Below is a small trained network, with its code and all its weights. Each question gives an input and a target symbol and asks what happens when units are switched off, that is, made to give their printed mean instead of their output.

import numpy as np


def w(rows, s, z=0):
    codes = np.array(rows[::2]) - 128.0
    scale = np.full(codes.shape[1], s)
    scale[-1] = z or s
    return codes * scale


def f(y):
    return y / 2 * (1 + np.tanh(0.7978845608 * (y + 0.044715 * y**3)))


def softmax(a):
    e = np.exp(a - a.max(-1, keepdims=True))
    return e / e.sum(-1, keepdims=True)


def log_softmax(a):
    a = a - a.max(-1, keepdims=True)
    return a - np.log(np.exp(a).sum(-1, keepdims=True))


def net(x, mask):
    ids = ['γεηλμξτψ'.index(c) for c in x.split()]
    T = len(ids)
    res = E[ids] + P[:T]
    q, k, v = (res @ M[0].T for M in (Q, K, V))
    z = softmax(np.where(np.tri(T) > 0, q @ k.T / 4**0.5, -1e9)) @ v
    res = res + np.where(mask[0], z, O[0][:, -1]) @ O[0][:, :-1]
    y = f(res @ A[0][:, :-1].T + A[0][:, -1])
    res = res + np.where(mask[1:17], y, B[0][:, -1]) @ B[0][:, :-1]
    return log_softmax(res[-1] @ U[:, :-1].T + U[:, -1])


Q, K, V, O, A, B = {}, {}, {}, {}, {}, {}
E = w([
[28,88,98,116,126],'γ',
[55,249,64,193,215],'ε',
[156,135,50,200,170],'η',
[136,52,97,177,83],'λ',
[14,148,155,162,142],'μ',
[109,40,98,143,152],'ξ',
[73,76,167,178,90],'τ',
[80,130,110,161,201],'ψ',
],0.016)
P = w([
[81,57,116,159,150],'0',
[117,221,96,248,95],'1',
[97,79,123,129,136],'2',
[107,63,117,185,204],'3',
[105,199,71,165,64],'4',
[121,103,138,115,133],'5',
[83,76,127,201,199],'6',
[118,172,65,119,53],'7',
[139,119,149,93,133],'8',
[80,106,119,214,165],'9',
[119,148,58,88,48],'10',
[159,121,166,66,142],'11',
[68,142,102,232,96],'12',
],0.016)
Q[0] = w([
[181,195,140,4,68],'head 1',
[104,130,130,127,178],'head 1',
[58,37,98,164,189],'head 1',
[151,147,87,105,158],'head 1',
],0.014)
K[0] = w([
[13,62,39,244,109],'head 1',
[115,143,160,90,165],'head 1',
[160,171,124,14,62],'head 1',
[126,127,2,110,145],'head 1',
],0.01)
V[0] = w([
[202,77,69,64,236],'head 1',
[215,110,157,180,145],'head 1',
[50,157,251,101,242],'head 1',
[97,236,69,166,223],'head 1',
],0.012)
O[0] = w([
[115,41,54,127,227,73],'head 1',
[253,126,96,133,174,3],'head 1',
[80,177,216,67,191,66],'head 1',
[61,216,35,81,142,252],'head 1',
],0.013,0.0037)
A[0] = w([
[132,203,116,197,151,142],'neuron 1',
[117,107,44,137,83,126],'neuron 2',
[198,93,239,143,94,180],'neuron 3',
[106,87,110,74,204,22],'neuron 4',
[126,89,155,72,65,72],'neuron 5',
[144,149,145,212,79,126],'neuron 6',
[102,48,180,160,136,69],'neuron 7',
[212,155,205,42,137,2],'neuron 8',
[163,113,200,181,215,84],'neuron 9',
[94,70,186,96,162,197],'neuron 10',
[54,140,109,160,158,131],'neuron 11',
[126,63,103,87,214,136],'neuron 12',
[133,150,118,251,126,152],'neuron 13',
[163,150,101,166,131,181],'neuron 14',
[191,229,121,147,147,107],'neuron 15',
[108,178,183,65,98,115],'neuron 16',
],0.011,0.0076)
B[0] = w([
[101,108,153,96,101,202],'neuron 1',
[125,113,157,155,165,245],'neuron 2',
[104,134,116,132,191,199],'neuron 3',
[109,154,97,141,160,174],'neuron 4',
[189,129,89,114,158,153],'neuron 5',
[70,151,92,100,163,198],'neuron 6',
[118,113,105,75,70,206],'neuron 7',
[117,176,75,120,8,132],'neuron 8',
[148,87,94,78,150,174],'neuron 9',
[147,208,184,134,144,203],'neuron 10',
[174,119,127,151,79,253],'neuron 11',
[191,193,119,141,97,199],'neuron 12',
[143,130,153,102,97,226],'neuron 13',
[92,116,157,137,107,176],'neuron 14',
[148,100,161,127,154,164],'neuron 15',
[167,44,99,169,159,200],'neuron 16',
],0.011,0.018)
U = w([
[46,153,102,72,4,237],'γ',
[3,138,14,108,96,77],'ε',
[91,114,39,192,126,123],'η',
[62,31,57,110,139,51],'λ',
[92,112,149,163,156,45],'μ',
[159,129,78,55,84,222],'ξ',
[60,118,94,63,195,145],'τ',
[82,200,82,117,141,4],'ψ',
],0.0058,0.0025)

Each question gives the input, a string of symbols that net reads in full, and the target symbol t.
The units are the heads (4 rows each of Q, K, V and O) and the neurons (one row each of A and B). Each row of codes is followed by its name. A weight is (code - 128) times the scale printed after its matrix; where a second scale follows, it is the last column's (O, A, B and U).
mask holds one flag per unit, heads first, then neurons. A switched-off unit (its flag False) gives its mean, the last column of its rows in O or B, instead of its output. The means were averaged over made-up inputs and are rounded, as every weight is.
A unit's drop is (log p(t) with every unit on - log p(t) with that unit switched off) / (log p(t) with every unit on - log p(t) with every unit switched off).
The circuit of an input: a set's keep is (log p(t) with only the set's units on - log p(t) with every unit switched off) / (log p(t) with every unit on - log p(t) with every unit switched off). Starting from the 12 units with the biggest drops (on a tie, the unit counted first), units are removed one at a time, each time the one whose removal leaves the highest keep (on an exact tie, the one counted first), for as long as the keep stays at least 0.8.
units of the circuit, in order: the units of the circuit, biggest drop first
most important unit: the unit with the biggest drop
top k neurons: the k neurons with the biggest drops, biggest first
drop when u is switched off: that unit's drop, to one decimal
input η η ξ ε γ γ τ, target γ: most important unit => neuron 7
input ξ ε ξ τ η ε γ ξ η λ η η, target η: units of the circuit, in order => (head 1; neuron 7)
input τ ξ ξ λ, target ξ: units of the circuit, in order => (head 1; neuron 12; neuron 7; neuron 10)
input μ η μ λ γ τ μ, target τ: top 2 neurons => (neuron 3; neuron 9)
input η ψ τ ε μ ψ ξ η η τ ε μ τ, target μ: units of the circuit, in order => (head 1; neuron 16)
input λ η ξ λ ξ ξ λ ε, target γ: units of the circuit, in order => (neuron 1; neuron 3)
input η ξ η ξ η η γ, target η: units of the circuit, in order => (head 1; neuron 12; neuron 7)
input λ ψ μ, target μ: top 2 neurons => (neuron 16; neuron 10)
input ψ ξ ε ξ λ ξ μ τ ψ λ λ γ γ, target γ: top 3 neurons => (neuron 7; neuron 2; neuron 3)
input λ η γ λ λ ε λ ε ξ τ ξ η μ, target η: units of the circuit, in order => (head 1; neuron 12)
input μ η ε η λ γ ε τ λ τ, target λ: units of the circuit, in order => (head 1; neuron 3; neuron 7)
input τ γ ξ η η τ ψ, target τ: top 3 neurons => (neuron 3; neuron 9; neuron 11)
input η ξ ξ ψ τ λ ψ, target λ: units of the circuit, in order => (head 1; neuron 9)
input ψ η μ γ μ η ξ, target η: units of the circuit, in order => (head 1; neuron 12; neuron 7)
input λ ξ ξ ξ η ξ μ ξ γ ψ ξ η ψ, target η: units of the circuit, in order => (head 1; neuron 12)
input η γ γ ξ ξ ξ η λ λ ξ μ μ, target μ: units of the circuit, in order => (head 1; neuron 16; neuron 7)
input λ ε τ η ξ ξ, target ξ: units of the circuit, in order => (head 1; neuron 12; neuron 7)
input λ ξ μ η τ μ ψ η ψ γ, target ψ: top 2 neurons => (neuron 10; neuron 12)
input ξ λ η τ η η μ ξ ξ η, target ξ: top 2 neurons => (neuron 12; neuron 9)
input ξ η η τ ε, target γ: top 2 neurons => (neuron 1; neuron 11)
input η ξ η η ψ λ γ ε τ η ξ τ ξ, target τ: top neuron => (neuron 3)
input τ λ ψ τ, target ψ: top neuron => (neuron 10)
input λ η η μ γ η ξ η μ η, target μ: drop when neuron 16 is switched off => 0.6
input μ γ ψ ξ, target ψ: drop when head 1 is switched off => 0.7
